Below are the code and all the weights of a small trained network. Each question names an input and a target symbol and asks about switching units off, where a switched-off unit gives its printed mean instead of its output.

import numpy as np


def w(rows, s, z=0):
    codes = np.array(rows[::2]) - 128.0
    scale = np.full(codes.shape[1], s)
    scale[-1] = z or s
    return codes * scale


def norm(h):
    return h / np.sqrt((h * h).mean(-1, keepdims=True) + 1e-5)


def f(y):
    return np.maximum(y, 0)


def softmax(a):
    e = np.exp(a - a.max(-1, keepdims=True))
    return e / e.sum(-1, keepdims=True)


def log_softmax(a):
    a = a - a.max(-1, keepdims=True)
    return a - np.log(np.exp(a).sum(-1, keepdims=True))


def net(x, mask):
    ids = ['αβλξπφψω'.index(c) for c in x.split()]
    T = len(ids)
    res = E[ids] + P[:T]
    u = 0
    for l in range(2):
        q, k, v = (norm(res) @ M[l].T for M in (Q, K, V))
        z = softmax(np.where(np.tri(T) > 0, q @ k.T / 2**0.5, -1e9)) @ v
        res = res + np.where(mask[u], z, O[l][:, -1]) @ O[l][:, :-1]
        u += 1
        y = f(norm(res) @ A[l][:, :-1].T + A[l][:, -1])
        res = res + np.where(mask[u : u + 16], y, B[l][:, -1]) @ B[l][:, :-1]
        u += 16
    return log_softmax(norm(res)[-1] @ U[:, :-1].T + U[:, -1])


Q, K, V, O, A, B = {}, {}, {}, {}, {}, {}
E = w([
[124,112,87,98,98],'α',
[153,134,144,119,110],'β',
[89,131,158,128,197],'λ',
[4,141,39,203,104],'ξ',
[127,150,188,118,203],'π',
[189,125,193,95,129],'φ',
[157,128,173,128,158],'ψ',
[121,100,149,66,153],'ω',
],0.0038)
P = w([
[136,181,112,133,161],'0',
[86,253,186,103,113],'1',
[86,113,86,85,189],'2',
[66,107,168,159,91],'3',
[143,123,195,195,157],'4',
[192,88,41,89,155],'5',
],0.0054)
Q[0] = w([
[131,248,75,38,56],'L0H0',
[174,199,128,5,178],'L0H0',
],0.012)
K[0] = w([
[180,203,47,145,202],'L0H0',
[246,73,82,85,198],'L0H0',
],0.013)
V[0] = w([
[164,167,180,143,83],'L0H0',
[155,121,203,6,133],'L0H0',
],0.016)
O[0] = w([
[143,213,74,178,70,56],'L0H0',
[34,80,22,254,121,3],'L0H0',
],0.0078,0.0065)
A[0] = w([
[103,132,134,130,139,77],'L0N0',
[102,166,106,152,141,128],'L0N1',
[113,130,80,91,146,85],'L0N2',
[121,56,100,126,123,5],'L0N3',
[197,76,78,105,98,133],'L0N4',
[115,77,107,80,39,90],'L0N5',
[63,171,178,167,179,108],'L0N6',
[175,171,108,155,113,76],'L0N7',
[84,89,91,104,117,26],'L0N8',
[171,117,169,176,188,106],'L0N9',
[90,118,216,134,130,59],'L0N10',
[84,203,82,58,166,130],'L0N11',
[81,134,178,115,139,94],'L0N12',
[101,69,70,120,104,87],'L0N13',
[71,76,163,108,4,140],'L0N14',
[159,103,94,116,119,119],'L0N15',
],0.011,0.0023)
B[0] = w([
[120,124,121,140,148,146],'L0N0',
[104,121,218,187,134,201],'L0N1',
[88,125,116,146,66,171],'L0N2',
[116,5,124,92,129,206],'L0N3',
[184,108,70,52,174,173],'L0N4',
[154,182,100,129,24,149],'L0N5',
[97,201,181,66,178,212],'L0N6',
[118,78,200,203,50,175],'L0N7',
[98,35,160,133,125,200],'L0N8',
[94,92,51,131,155,198],'L0N9',
[100,141,13,187,124,254],'L0N10',
[36,85,137,116,54,254],'L0N11',
[85,140,71,151,91,232],'L0N12',
[61,27,94,141,133,238],'L0N13',
[243,171,117,159,179,171],'L0N14',
[152,127,104,93,111,151],'L0N15',
],0.013,0.0033)
Q[1] = w([
[29,91,142,97,85],'L1H0',
[135,163,108,252,144],'L1H0',
],0.025)
K[1] = w([
[132,7,125,133,189],'L1H0',
[255,200,101,217,170],'L1H0',
],0.021)
V[1] = w([
[65,179,154,120,248],'L1H0',
[184,86,73,122,147],'L1H0',
],0.018)
O[1] = w([
[79,247,148,156,255,147],'L1H0',
[52,104,135,127,78,5],'L1H0',
],0.0087,0.0023)
A[1] = w([
[82,101,55,183,115,33],'L1N0',
[108,120,8,101,154,82],'L1N1',
[148,138,190,170,186,6],'L1N2',
[249,50,165,46,226,53],'L1N3',
[98,115,31,112,77,93],'L1N4',
[107,16,132,119,226,2],'L1N5',
[92,171,80,111,92,129],'L1N6',
[133,140,95,129,136,69],'L1N7',
[131,181,100,135,187,83],'L1N8',
[76,143,152,96,72,155],'L1N9',
[129,116,20,116,104,106],'L1N10',
[123,149,53,192,132,86],'L1N11',
[123,206,130,131,99,145],'L1N12',
[137,182,80,114,197,61],'L1N13',
[218,184,127,87,124,111],'L1N14',
[152,68,153,147,141,126],'L1N15',
],0.013,0.0035)
B[1] = w([
[68,156,182,116,119,206],'L1N0',
[148,97,97,170,70,200],'L1N1',
[164,108,175,167,195,146],'L1N2',
[177,97,213,29,92,254],'L1N3',
[176,140,110,102,191,218],'L1N4',
[112,3,80,112,165,226],'L1N5',
[176,102,107,127,118,170],'L1N6',
[127,128,123,121,107,132],'L1N7',
[117,132,85,89,75,170],'L1N8',
[145,129,82,168,138,209],'L1N9',
[188,105,115,125,169,194],'L1N10',
[100,161,169,93,100,158],'L1N11',
[163,84,133,136,112,176],'L1N12',
[131,154,79,68,88,177],'L1N13',
[118,46,165,115,98,223],'L1N14',
[129,142,89,116,129,181],'L1N15',
],0.029,0.0069)
U = w([
[223,106,23,124,207,70],'α',
[136,127,126,239,2,23],'β',
[92,201,38,67,42,33],'λ',
[160,113,226,17,106,157],'ξ',
[123,234,127,81,214,252],'π',
[37,191,191,159,89,249],'φ',
[180,141,222,231,201,40],'ψ',
[31,48,94,141,173,185],'ω',
],0.0095,0.0017)

Each question gives the input, a string of symbols that net reads in full, and the target symbol t.
The units are the heads (2 rows each of Q, K, V and O) and the neurons (one row each of A and B). Each row of codes is followed by its name. A weight is (code - 128) times the scale printed after its matrix; where a second scale follows, it is the last column's (O, A, B and U).
mask holds one flag per unit, layer by layer, with each layer's heads first. A switched-off unit (its flag False) gives its mean, the last column of its rows in O or B, instead of its output. The means were averaged over made-up inputs and are rounded, as every weight is.
A unit's drop is (log p(t) with every unit on - log p(t) with that unit switched off) / (log p(t) with every unit on - log p(t) with every unit switched off).
The circuit of an input: a set's keep is (log p(t) with only the set's units on - log p(t) with every unit switched off) / (log p(t) with every unit on - log p(t) with every unit switched off). Starting from the 12 units with the biggest drops (on a tie, the unit counted first), units are removed one at a time, each time the one whose removal leaves the highest keep (on an exact tie, the one counted first), for as long as the keep stays at least 0.8.
units of the circuit, in order: the units of the circuit, biggest drop first
unit that matters most: the unit with the biggest drop
top k neurons: the k neurons with the biggest drops, biggest first
top k neurons in layer l: the k neurons of layer l with the biggest drops, biggest first
drop when u is switched off: that unit's drop, to one decimal
input β ξ ξ β ξ, target β: top 2 neurons : (L0N14 L1N3)
input ξ β α ξ, target β: top 2 neurons in layer 1 : (L1N4 L1N3)
input λ ξ ξ ψ ξ φ, target ω: units of the circuit, in order : (L0H0 L1N3)
input ξ λ ξ β, target β: units of the circuit, in order : (L0H0 L1N3 L0N7 L1N5)
input β ξ α ξ, target α: top 3 neurons in layer 1 : (L1N3 L1N9 L1N0)
input β α ψ α φ, target α: top neuron in layer 0 : (L0N10)
input ξ ξ α β φ, target β: units of the circuit, in order : (L0H0 L0N7 L1N3 L1N5)
input φ α α λ α, target λ: top 3 neurons in layer 0 : (L0N11 L0N10 L0N14)
input π β β β π, target β: units of the circuit, in order : (L0H0 L0N7 L1N3 L1N5)
input α λ π π α, target π: top 2 neurons : (L0N11 L0N14)
input β α ξ π, target π: top 2 neurons : (L0N11 L0N14)
input β ψ β α β, target α: top 2 neurons in layer 1 : (L1N4 L1N3)
input α ψ ω π ξ, target π: top 2 neurons in layer 0 : (L0N11 L0N6)
input π φ ξ α, target α: unit that matters most : L1H0
input α β π, target ω: drop when L0H0 is switched off : 1.6
input α α α α, target α: drop when L0N5 is switched off : 0.2
input α ω ω α ξ, target α: top 2 neurons in layer 0 : (L0N10 L0N14)
input ψ λ π π β ξ, target ω: drop when L0H0 is switched off : 2.1
input α ξ ξ ξ φ β, target ω: top 3 neurons in layer 0 : (L0N13 L0N8 L0N3)
input ψ α β ψ β, target ψ: unit that matters most : L0H0
